Table B holds the same points as the rows below and some others, measured another way and shuffled. Each row below is followed by which row of B it is.
B:
41 -284 -328 140 -211 103 35 -271 -311 -86 65 186 6 -135 -92 108 413
 -306 128 -367 -294 89 -12 119 12 -225 121 277 180 74 -337 -47 68 126
 428 -476 -58 -3 119

100 27 -72 -326 263 -167 112 136 132 159 270 -85 259 122 14 -513 -270
 418 95 83 -66 58 -28 -138 -58 -40 64 -314 -210 -51 -58 334 -398 -77
 -597 67 97 -123 -102

129 65 -4 -321 224 -130 68 -176 51 165 175 -52 200 83 37 -344 -187 285
 159 -56 -82 -4 -21 -87 -21 -95 99 -217 -174 -47 -239 149 -257 -136 -438
 73 154 -151 -21

-98 -208 -79 -228 281 -89 59 294 -45 -52 217 96 199 -16 -28 -327 -71 211
 165 -88 -29 98 -25 -239 28 -78 43 -64 -51 -35 9 280 -284 -33 -181 -250
 -48 -16 -20

122 -181 212 -543 764 -256 -51 239 226 78 327 101 420 -39 -179 -269 -431
 651 286 -90 -182 50 -12 -568 83 -147 71 -89 -424 -333 59 441 -148 -419
 -341 22 7 -225 -73

203 -81 -107 -282 361 -169 40 130 182 92 215 39 252 -12 -50 -402 -240
 437 152 45 -122 124 28 -175 -126 4 -5 -206 -294 -151 -90 421 -367 -76
 -564 54 108 -196 -132

-338 -55 41 47 -128 -198 -15 151 -100 -14 -1 126 -62 193 47 104 40 -32
 -169 147 73 -246 24 -359 294 21 -64 78 145 -23 264 47 155 80 300 -105
 -352 150 -12

131 239 -66 -22 -233 -168 34 -501 -15 252 -46 -34 -36 137 64 -6 8 -8 -39
 99 -114 -180 63 49 29 -38 26 -132 -90 6 -330 67 33 -8 -167 221 88 -76
 -78

-303 -174 -210 208 -231 -94 -21 198 -196 -182 -146 274 -164 -35 74 46
 269 -252 -37 102 145 -41 101 -145 78 134 -170 113 185 84 35 225 -69 284
 185 -273 -201 170 -76

4 -79 214 -432 588 -157 76 102 83 165 219 -9 354 -34 -105 -172 -283 468
 182 -50 -213 -9 -53 -411 89 -245 140 -114 -369 -207 -46 368 -40 -369
 -176 -20 18 -61 -135

36 -138 -247 213 -264 126 114 -450 -346 75 -54 103 -42 -170 -86 316 442
 -360 12 -273 -390 1 6 174 -4 -303 154 282 74 51 -428 -49 256 83 561
 -348 -49 66 -2

-160 -9 6 -95 105 -157 -5 27 -26 -22 -103 146 -12 6 122 -114 -22 61 67
 122 153 -68 72 -207 35 102 -114 -93 -64 -14 -76 245 -168 48 -215 -3 0
 35 -115

264 121 36 -266 166 -148 64 -424 95 287 111 -87 243 45 -59 -133 -139 282
 137 1 -326 -63 -32 -71 11 -232 153 -199 -350 -85 -371 298 33 -282 -294
 150 206 -124 -140

-26 -98 -25 -66 230 -75 68 30 16 81 61 55 72 19 30 -11 -76 210 -105 16
 -88 -37 26 -194 -9 -7 -17 55 -81 -172 90 -1 -70 66 -16 -19 -166 -82 -47

16 -7 -167 162 -175 -47 98 -188 -59 160 38 -5 -65 131 32 136 85 2 -296
 46 -180 -130 34 -3 18 -22 8 122 79 -98 69 -199 87 218 208 8 -258 -56 5

-34 84 -223 131 -344 -108 130 -67 -114 184 67 -26 -35 113 -21 -32 124
 -83 -163 142 -170 -99 42 32 32 -78 40 -54 28 59 -99 191 9 141 67 -27
 -118 76 -121

-22 -5 -267 184 -340 -137 45 9 -108 91 80 94 -107 87 -50 38 126 -105
 -176 78 -107 -82 107 -34 25 30 -42 89 117 -25 5 77 -22 228 155 -40 -227
 -20 -28

75 169 72 -192 39 -301 11 -73 109 281 195 -33 106 197 -84 -65 -262 298
 -76 141 -140 -199 69 -293 133 -57 39 -110 -178 -184 24 182 28 -154 -136
 265 -118 -134 -74

-364 -17 28 7 -85 -285 -6 441 -63 19 93 144 -60 168 -28 16 -81 61 -172
 230 129 -206 104 -456 247 86 -110 37 92 -87 355 229 12 80 189 -25 -398
 119 -78

200 269 -101 18 -302 -79 78 -750 -87 295 -97 -77 -51 96 86 59 110 -114
 -25 5 -200 -170 39 210 -20 -118 92 -103 -78 50 -514 -55 90 -3 -100 193
 172 -82 -52

-70 -468 189 -309 756 -62 -92 167 35 -163 127 269 290 -156 -107 91 -115
 365 211 -284 -167 46 -53 -559 153 -159 30 264 -187 -321 164 93 92 -242
 225 -327 -190 -110 57

25 101 116 -233 162 -228 6 -184 141 166 45 -32 141 201 79 -164 -211 307
 -2 162 -41 -174 -20 -246 128 -22 7 -209 -192 -82 -23 174 -19 -138 -313
 181 16 -56 -88

23 -131 266 -415 556 -249 -141 -52 93 13 109 209 237 -58 -109 8 -253 366
 295 -145 -83 -78 37 -540 176 -111 19 50 -289 -277 -76 256 53 -386 -66
 15 -5 -170 -8

0 64 -95 7 -95 -55 156 -165 -118 228 74 -54 51 35 -32 26 62 13 -95 22
 -239 -81 13 -9 16 -179 110 -14 -75 -23 -170 112 56 4 100 -24 -69 28
 -108

178 41 -197 39 -194 -107 47 -293 -56 195 122 20 10 63 -79 31 60 5 -64
 -50 -262 -68 62 28 -8 -103 68 49 -27 -74 -203 22 32 49 60 33 -63 -134
 -4

-256 -265 -274 234 -218 -107 -15 363 -162 -179 -29 286 -104 -49 -42 49
 257 -186 -68 100 20 6 94 -198 80 89 -149 162 157 28 145 330 -38 277 268
 -336 -287 157 -94

-175 -123 -270 283 -414 -10 28 -155 -235 -81 -135 158 -161 48 85 127 373
 -339 -117 24 -40 -92 24 50 95 4 -54 134 239 141 -88 7 95 294 320 -280
 -174 159 -6

134 211 76 -215 10 -230 16 -335 42 305 188 -66 70 215 -22 -42 -223 223
 -51 -21 -132 -215 52 -169 111 -88 95 -63 -87 -164 -113 -113 20 -139
 -105 274 -65 -213 57

22 -38 171 -353 426 -224 8 23 200 119 138 -12 286 140 7 -227 -294 479 76
 123 -108 -95 -67 -390 140 -87 39 -207 -300 -154 75 325 -39 -249 -337 80
 1 -59 -121

-51 31 -138 -44 -151 -97 125 -40 -82 145 156 -60 73 170 20 -189 22 44
 -70 48 -122 -78 -32 -34 80 -111 92 -112 38 61 -55 104 -82 57 -53 -79
 -81 38 -32

218 34 80 -351 375 -84 123 -280 57 274 181 -97 329 -40 -92 -164 -171 355
 187 -98 -361 14 -63 -118 -20 -312 209 -161 -389 -126 -344 299 -19 -334
 -250 43 192 -116 -138

-9 -160 -111 -33 112 0 20 -195 -121 -59 -104 172 51 -158 42 -12 177 -58
 181 -109 -89 58 18 -36 -42 -73 -5 41 -88 12 -318 215 -68 18 -26 -218
 101 17 -80

244 154 -43 -217 63 -205 62 -259 126 284 162 -84 185 114 -50 -219 -186
 298 54 90 -234 -65 17 -74 -15 -112 88 -230 -277 -89 -245 294 -92 -159
 -386 211 129 -153 -127

155 177 -31 -82 -121 -145 57 -486 55 256 17 -99 70 206 70 -68 -46 123
 -67 104 -190 -179 -26 12 67 -96 79 -171 -125 -7 -225 40 70 -54 -194 179
 67 -72 -65

-135 52 -24 3 -12 -42 174 -36 -177 212 64 -27 4 8 -10 94 37 -4 -147 -3
 -144 -102 44 -92 28 -149 86 67 -20 -72 -62 -6 40 38 223 -39 -178 46 -82

52 101 -113 -24 -154 -176 111 -59 -2 252 160 -64 88 136 -86 -77 -39 121
 -109 145 -244 -109 24 -93 65 -135 80 -107 -118 -38 -67 275 37 -30 -34
 68 -90 4 -141

197 60 228 -532 596 -301 -28 -12 266 229 275 -13 335 85 -87 -291 -496
 641 188 13 -123 -57 19 -439 52 -82 63 -210 -420 -307 -37 303 -175 -383
 -513 278 78 -282 -75

49 -101 -162 191 -203 -16 22 -372 -88 75 -24 65 -63 111 25 248 195 -91
 -224 -57 -240 -149 -5 0 88 -72 22 214 118 -72 -2 -258 238 179 361 -101
 -238 -47 70

27 71 -254 158 -499 16 128 -467 -285 186 88 -51 -72 135 -6 91 289 -299
 -114 -157 -268 -130 -16 210 86 -226 177 97 221 129 -304 -222 145 136
 350 -157 -95 25 100

-210 5 14 -26 97 -113 158 258 -83 186 151 -18 26 83 -21 39 -104 157 -250
 94 -72 -121 52 -264 70 -59 25 69 -5 -163 238 -1 -16 74 193 -2 -343 28
 -78

-2 140 -72 41 -152 -17 213 -270 -191 330 90 -115 13 36 -45 141 80 -45
 -180 -32 -299 -127 21 48 11 -248 171 52 -41 -49 -204 -63 135 7 264 14
 -122 18 -79

-253 -173 -125 -11 25 -123 37 340 -43 -115 22 136 42 70 78 -225 46 59
 -14 159 102 -6 1 -232 88 76 -97 -84 48 55 156 330 -191 154 -113 -225
 -148 140 -108

-6 201 -133 50 -210 -64 210 -186 -117 309 52 -129 -22 97 40 -34 29 -5
 -199 121 -161 -112 45 88 -45 -102 82 -98 -44 8 -172 45 -45 106 -27 105
 -63 21 -135

34 -37 -108 -149 46 -73 65 -131 -57 71 121 16 118 59 32 -226 1 94 98 -78
 -91 2 -23 -40 14 -95 77 -94 -30 20 -192 102 -168 -7 -182 -100 50 -57 4

-119 -115 -44 59 -37 -139 -71 -112 2 -80 -132 179 -52 100 114 64 87 -2
 -66 110 49 -144 25 -204 138 101 -126 46 44 -30 67 58 65 128 42 -71 -145
 33 -28

-144 -63 -217 132 -314 -17 33 -190 -261 -45 -37 131 -134 51 91 21 271
 -287 -20 -110 21 -71 39 51 70 -11 -3 114 260 117 -171 -125 -44 227 211
 -229 -114 51 91

-69 42 59 -43 37 -185 67 1 69 219 168 -64 43 287 15 60 -184 267 -333 136
 -118 -247 -2 -289 177 -24 23 39 10 -203 333 -183 123 45 137 138 -369
 -74 20

-124 -42 -297 262 -438 -119 37 40 -166 10 -22 145 -149 55 -20 69 249
 -234 -154 127 -62 -84 102 -21 59 40 -77 83 157 67 -23 190 21 269 221
 -143 -213 103 -78

-459 -122 -212 271 -187 -25 134 449 -281 -97 -116 193 -227 -64 113 63
 232 -249 -234 155 212 -27 138 -121 -17 160 -172 150 240 41 194 92 -183
 426 267 -254 -355 218 -118

-65 99 58 -121 -10 -275 7 48 25 194 160 28 43 178 -70 -4 -176 190 -105
 123 -71 -205 75 -329 174 -34 8 -29 -67 -151 108 141 52 -83 31 149 -214
 -56 -48

-63 -192 -20 -83 150 -116 -30 -11 14 -58 9 145 119 34 8 -37 32 126 61 16
 -96 -51 -33 -258 132 -54 -20 15 -77 -52 19 224 46 -36 13 -173 -83 30
 -55

249 121 -48 -123 -65 -112 26 -548 -51 269 146 -28 66 86 -66 56 -31 69 27
 -185 -287 -124 34 7 36 -188 154 46 -70 -117 -334 -152 88 -117 43 122 24
 -225 87

124 -18 -80 -37 41 -115 114 -92 116 241 203 -114 159 214 -41 -53 -117
 304 -247 115 -319 -116 -60 -129 66 -125 89 -48 -120 -149 155 22 86 14
 -15 61 -201 -83 -63

-258 -352 -390 322 -106 -15 74 559 -74 -212 -19 225 -118 -10 77 -74 213
 -51 -279 192 88 91 73 -115 -74 238 -226 146 208 -16 398 159 -250 535
 101 -340 -395 114 -98

52 -161 -106 -46 24 -2 50 -278 -103 32 36 63 148 -28 -39 7 174 -12 112
 -139 -294 -5 -76 -37 78 -238 126 40 -74 27 -254 160 121 -74 130 -258 31
 33 -34

-237 -178 -184 76 -28 -161 -4 404 -37 -146 -43 229 -37 -13 41 -150 81 7
 -16 210 135 17 89 -241 31 164 -184 -33 24 18 138 440 -211 215 -107 -185
 -161 123 -163

-34 22 -109 36 4 43 158 -234 -196 144 -58 23 -40 -103 68 75 136 -85 -51
 -86 -109 -12 59 76 -106 -92 47 75 -24 -33 -272 -62 -70 116 87 -66 -19
 -12 -67

154 -163 -274 30 -147 89 92 -430 -201 41 67 40 114 -68 -48 -30 311 -160
 145 -265 -370 72 -80 187 -16 -289 184 67 14 110 -446 70 55 12 152 -342
 111 -1 25

-177 -490 148 -477 785 -105 -77 476 -14 -258 251 287 382 -183 -127 -272
 -151 376 454 -301 -29 167 -72 -597 154 -168 54 76 -178 -167 78 421 -200
 -313 -52 -466 -47 -31 31

-210 -16 -181 256 -423 -85 28 -119 -243 11 -113 149 -188 52 28 221 298
 -323 -151 65 -36 -164 83 -40 133 -11 -51 152 195 77 -69 35 163 219 395
 -161 -225 149 -39

-375 -139 2 -10 -24 -200 -15 430 -166 -56 171 194 -63 121 -47 57 -26 -4
 -128 -6 121 -156 90 -443 248 39 -61 203 229 -115 359 -27 -9 109 377
 -179 -466 52 87

121 67 -160 -35 -106 -190 95 27 42 253 251 -50 94 142 -121 -116 -105 201
 -141 107 -253 -72 50 -109 17 -85 65 -69 -99 -115 17 204 -47 16 -72 95
 -146 -101 -89

33 151 -136 17 -260 -151 79 -189 -78 230 146 -42 -50 195 3 -37 -21 6
 -166 31 -103 -158 70 -17 53 -31 50 -11 84 -44 -65 -107 -39 106 24 115
 -152 -97 37

-183 6 9 -67 -74 -159 54 26 -83 95 108 12 44 189 19 -47 -17 53 -91 68
 -43 -176 -16 -230 211 -87 48 -27 60 -1 91 64 58 -5 119 -69 -199 77 -10

-39 -157 230 -416 708 -48 95 67 -35 113 165 55 321 -187 -98 -51 -200 376
 233 -219 -205 54 -32 -378 23 -281 152 39 -337 -243 -133 220 -45 -349 -9
 -131 13 -77 -88

-140 -70 18 -203 331 -167 100 382 60 67 112 46 174 -7 -6 -255 -183 326
 25 175 -2 21 26 -324 3 -6 -35 -158 -222 -105 106 462 -232 -50 -283 -32
 -71 43 -216

27 -49 -230 174 -285 -41 77 -237 -70 93 -6 9 -21 127 29 51 194 -78 -180
 75 -219 -99 -22 52 56 -72 27 29 61 42 -57 26 116 179 143 -111 -134 47
 -50

-104 -163 -150 3 -25 -114 -14 132 -115 -59 104 187 -11 11 -36 -35 71 -18
 13 -77 -15 -13 70 -193 69 13 -39 127 105 -60 34 76 -101 117 127 -188
 -194 -38 44

179 -260 -280 103 -93 81 40 -416 -119 -30 -34 113 124 -116 -58 62 352
 -130 133 -179 -413 83 -82 131 -13 -249 111 99 -70 75 -385 208 152 24
 172 -370 100 33 -56

-34 89 17 -104 55 -91 73 -248 -83 146 -43 21 20 9 78 -23 -5 39 29 8 -37
 -96 40 -70 10 -63 29 -60 -95 -30 -239 71 -49 -30 -94 50 41 -19 -80

197 -39 -80 -271 204 -73 65 -224 13 131 200 -20 235 13 -35 -283 -84 229
 201 -154 -220 58 -44 -37 -33 -181 145 -132 -173 -41 -305 173 -181 -148
 -298 -56 159 -150 -6

-98 -36 -409 493 -764 31 89 -352 -296 42 -127 68 -251 131 53 272 512
 -499 -311 56 -205 -162 20 245 94 -59 2 192 337 192 -119 -136 262 411
 537 -251 -252 179 4
Rows of B count from 0, top down.

312 5 154 -54 -67 -95 -140 -113 70 -16 19 -105 251 -54 -47 -44 -66 -154
 38 -47 -72 48 88 157 21 13 -40 -53 -170 -51 -17 -102 256 171 -220 : 23
-113 1 -16 -179 63 2 55 -8 76 105 -35 -161 -25 -97 215 -25 80 -96 -151
 79 -202 76 -12 143 -206 91 -93 126 81 87 32 87 189 73 -187 : 53
-34 -46 26 12 74 91 56 -40 -73 88 52 -10 -148 133 -33 102 81 4 24 -61 62
 -140 -115 -11 -74 171 -60 -131 -61 12 -58 162 9 93 125 : 45
-238 36 104 105 16 -18 62 22 126 257 147 70 -184 198 13 -48 75 -5 -95 82
 -151 -96 70 73 21 282 -184 148 83 55 86 -68 23 157 -346 : 44
721 -50 99 -110 10 -9 -271 -552 205 -188 -358 -342 678 -267 7 116 18
 -337 273 108 -46 159 108 27 6 -375 234 -255 -259 -14 -192 10 384 196
 -353 : 60
120 0 -7 -71 -52 -153 -263 8 170 -461 -124 37 -117 81 181 -26 116 -131
 -53 -297 -371 96 81 148 -303 -97 113 -257 -267 26 63 126 155 -117 518 : 71
68 -80 -98 -170 -36 -134 -164 8 -9 -351 -108 -94 -213 138 108 -1 150 -66
 -55 -261 -125 26 -86 61 -249 -88 63 -317 -149 -24 -53 163 105 -119 619 : 43
124 52 -194 62 25 -61 -10 -85 -125 -345 -124 -3 148 39 6 119 -18 -146 26
 -22 48 159 -228 -165 -123 -71 211 -54 -264 -72 -302 202 -110 -127 486 : 0
-40 93 -149 -37 -26 -174 -67 -22 117 -242 -93 -145 -20 68 196 -54 91
 -124 -190 18 -295 234 -18 66 -181 -66 48 106 -55 -29 -52 11 58 -89 133 : 37
146 31 5 -108 -76 -137 -93 100 -87 -224 49 -51 42 -7 42 -15 -95 -88 -101
 -195 -87 131 -51 151 -152 45 -7 -31 -223 -84 -50 51 156 -31 317 : 40
-137 -31 160 26 -56 -83 11 48 27 225 158 114 -105 171 -84 -56 -35 -27
 -21 15 1 -126 58 61 82 271 -178 63 21 24 26 -84 88 156 -262 : 12
453 15 181 -69 -27 -22 -119 -163 52 14 11 -141 430 -193 -63 -24 -108
 -200 92 -17 -32 67 69 171 24 -4 -15 -44 -223 -52 -48 -80 290 228 -321 : 42
-217 71 -10 99 53 -8 111 136 1 36 130 215 -71 48 43 -60 3 -78 -82 15
 -118 -10 -85 -4 -115 269 -52 167 -81 62 -34 78 -109 26 44 : 50
-112 -126 64 -99 12 12 38 -58 -43 270 84 -166 -310 263 -62 34 150 73 -30
 -23 106 -214 -57 45 26 176 -203 -160 145 -7 6 23 110 163 -84 : 3
76 14 -130 -211 -72 -276 -46 200 -55 -354 -28 189 332 -295 109 -303 -117
 -338 -51 -35 -100 240 -150 5 -208 -11 114 117 -230 27 -219 7 24 -126
 323 : 7
589 -60 260 -45 -59 -75 -305 -455 292 -52 -237 -137 586 -178 -51 33 -40
 -315 279 91 -103 59 261 86 101 -219 123 -194 -225 34 -67 -117 414 262
 -573 : 47
-286 -98 46 -45 45 57 117 -64 -55 313 21 -37 -259 209 -2 155 61 49 -25
 105 108 -167 -59 -54 2 229 -140 11 157 75 -51 142 71 111 -167 : 27
-195 -46 -96 -41 47 2 77 -9 -112 -33 -71 34 -136 105 61 152 20 -38 -25
 23 61 -10 -165 -116 -137 107 38 -13 -33 49 -169 252 -23 -63 270 : 67
-48 26 94 -47 14 44 125 115 -166 227 208 -62 -46 23 -38 52 -112 30 -115
 -42 67 -37 -91 141 -34 300 -193 134 -39 -44 -6 49 117 148 -101 : 56
-217 -9 170 74 25 30 34 44 110 262 160 115 -257 201 -1 -22 84 22 -53 -24
 -137 -186 86 111 -19 316 -202 25 48 82 141 -8 64 174 -251 : 68
-389 -6 -6 -131 107 71 194 116 32 323 105 -74 -289 26 198 -40 130 20
 -219 99 -166 -62 -57 133 -194 296 -227 202 219 126 100 108 80 107 -236 : 46
-123 -15 140 -78 -11 15 99 138 -123 295 235 -44 -172 95 -43 7 -68 61
 -123 -65 46 -114 -39 173 -13 337 -260 89 33 -21 64 7 152 172 -152 : 34
-170 -61 -5 -23 -9 -35 -32 -92 -14 -34 -120 3 -176 196 64 216 14 -16 -11
 3 -11 -17 -21 -71 -91 66 33 -60 -25 50 -95 207 97 -38 148 : 24
-176 80 -18 15 92 93 179 44 -74 171 84 -35 -25 -20 95 104 -41 -24 -137
 96 -58 48 -107 45 -127 244 -90 244 -5 37 -44 150 24 76 -124 : 13
-58 -49 -51 -128 30 -44 33 126 -67 -53 78 35 -133 17 46 -125 93 -76 -60
 -124 -35 -57 -153 55 -178 144 -64 -98 -67 22 -50 98 -1 7 295 : 29
110 84 -206 66 19 -103 117 -12 -178 -142 29 7 300 -50 -90 -85 -58 -198 5
 139 160 155 -300 -185 20 33 105 144 -170 -105 -364 8 -194 -20 163 : 58
98 1 159 4 -66 -76 -56 -40 21 126 107 -34 59 86 -82 -13 -68 -57 -6 -21
 -14 -33 66 119 72 152 -125 14 -74 -41 4 -97 179 173 -248 : 65
-208 -18 169 69 68 100 105 65 37 325 203 130 -232 148 -35 -5 69 32 -24
 -20 -51 -229 14 92 -25 372 -215 22 36 86 109 43 28 204 -233 : 26
-108 139 -251 48 18 -144 125 323 -248 -449 61 421 237 -203 65 -120 -206
 -256 -72 -62 -17 254 -342 -163 -270 154 211 246 -385 4 -333 232 -290
 -257 720 : 8
80 -95 -225 -344 -48 -226 -166 136 -73 -566 -163 -59 -102 -67 219 -127
 111 -175 -102 -303 -155 160 -190 62 -406 -171 145 -290 -206 -2 -140 224
 99 -254 912 : 2
-122 121 46 287 74 78 132 19 -31 110 164 214 -5 145 -91 78 -47 -33 3 60
 -13 -55 -80 -72 25 307 -32 168 -151 0 -82 71 -169 102 -79 : 33
-53 165 -364 92 146 11 334 213 -381 -271 62 296 436 -323 -1 -75 -192
 -280 -16 160 208 256 -550 -313 -191 163 234 357 -326 -26 -522 277 -440
 -177 540 : 70
-186 -68 -121 -172 -34 -147 -50 47 -49 -234 -154 39 -137 60 165 70 7 -99
 -78 -57 -73 98 -96 -51 -237 -6 86 -40 -61 66 -139 230 83 -169 426 : 36
-38 17 89 -2 -14 -33 66 98 -81 130 168 86 20 20 -60 -47 -87 -60 -41 -21
 28 -41 -60 70 -9 257 -126 98 -80 -9 -38 -4 51 120 -85 : 30
436 28 18 -49 -156 -303 -235 -160 97 -276 -85 -107 442 -55 -73 -176 -74
 -283 63 13 -64 205 51 42 87 -181 96 -48 -236 -123 -182 -229 180 57 -93 : 15
